Below are the code and all the weights of a small trained network. Each question names an input and a class and asks about switching units off, where a switched-off unit gives its printed mean instead of its output.

import numpy as np


def w(rows, s, z=0):
    codes = np.array(rows[::2]) - 128.0
    scale = np.full(codes.shape[1], s)
    scale[-1] = z or s
    return codes * scale


def norm(h):
    return h / np.sqrt((h * h).mean(-1, keepdims=True) + 1e-5)


def f(y):
    return y / 2 * (1 + np.tanh(0.7978845608 * (y + 0.044715 * y**3)))


def log_softmax(a):
    a = a - a.max(-1, keepdims=True)
    return a - np.log(np.exp(a).sum(-1, keepdims=True))


def net(x, mask):
    res = np.array(x, float).reshape(1, 3) / 4 @ E
    u = 0
    for l in range(2):
        y = f(norm(res) @ A[l][:, :-1].T + A[l][:, -1])
        res = res + np.where(mask[u : u + 3], y, B[l][:, -1]) @ B[l][:, :-1]
        u += 3
    return log_softmax(norm(res)[-1] @ U[:, :-1].T + U[:, -1])


A, B = {}, {}
E = w([
[110,138,149,114,127,119,116,135,99,115,159],'x0',
[150,96,191,110,151,140,145,72,81,210,140],'x1',
[47,192,163,138,150,2,220,179,140,161,34],'x2',
],0.012)
A[0] = w([
[197,16,242,113,110,162,191,25,64,247,173,2],'L0N1',
[163,2,188,164,177,160,61,29,68,180,153,136],'L0N2',
[187,24,238,172,166,49,110,116,62,230,101,110],'L0N3',
],0.0061,0.007)
B[0] = w([
[62,172,140,110,193,200,11,49,125,75,59,221],'L0N1',
[190,226,84,36,83,170,153,60,95,148,121,254],'L0N2',
[51,49,183,99,190,149,153,173,166,67,95,212],'L0N3',
],0.012,0.0083)
A[1] = w([
[124,95,73,158,90,126,89,153,150,8,131,1],'L1N1',
[216,172,81,107,61,183,97,97,106,119,171,77],'L1N2',
[221,130,90,102,70,150,109,118,116,123,150,67],'L1N3',
],0.014,0.006)
B[1] = w([
[87,187,89,98,197,228,55,58,39,14,77,186],'L1N1',
[133,89,211,184,76,7,179,160,166,157,155,250],'L1N2',
[132,100,97,117,34,80,197,139,146,166,107,202],'L1N3',
],0.014,0.017)
U = w([
[138,42,151,159,70,54,197,211,180,180,112,255],'0',
[107,202,85,63,250,254,8,18,78,64,41,1],'1',
],0.0087,0.00052)

Each question gives the input, the list of numbers given to net, and the class t.
The units are the neurons (one row each of A and B). Each row of codes is followed by its name. A weight is (code - 128) times the scale printed after its matrix; where a second scale follows, it is the last column's (A, B and U).
mask holds one flag per neuron, layer by layer. A switched-off neuron (its flag False) gives its mean, the last column of its row in B, instead of its output. The means were averaged over made-up inputs and are rounded, as every weight is.
A unit's drop is (log p(t) with every unit on - log p(t) with that unit switched off) / (log p(t) with every unit on - log p(t) with every unit switched off).
The circuit of an input: a set's keep is (log p(t) with only the set's units on - log p(t) with every unit switched off) / (log p(t) with every unit on - log p(t) with every unit switched off). Starting from all 6 units, units are removed one at a time, each time the one whose removal leaves the highest keep (on an exact tie, the one counted first), for as long as the keep stays at least 0.8.
circuit, biggest first: the units of the circuit, biggest drop first
top k neurons: the k neurons with the biggest drops, biggest first
drop when u is switched off: that unit's drop, to one decimal
input [-4,5,4], class 1: circuit, biggest first -> (L1N2)
input [-1,-5,4], class 1: top 3 neurons -> (L1N2; L1N3; L0N2)
input [-2,-4,-1], class 1: top 2 neurons -> (L0N2; L1N1)
input [6,5,-5], class 0: top 4 neurons -> (L0N2; L1N2; L1N1; L1N3)
input [-6,5,4], class 1: top 2 neurons -> (L1N2; L1N3)
input [-2,7,-7], class 0: top 2 neurons -> (L0N2; L1N2)
input [-1,-6,-6], class 0: top 4 neurons -> (L0N3; L1N2; L0N1; L1N3)
input [-7,5,-6], class 0: top 3 neurons -> (L1N2; L1N1; L0N2)
input [3,-7,-2], class 1: top 2 neurons -> (L0N2; L1N1)
input [4,-4,0], class 1: drop when L0N2 is switched off -> 3.8
input [5,-8,-1], class 1: drop when L0N2 is switched off -> 1.1
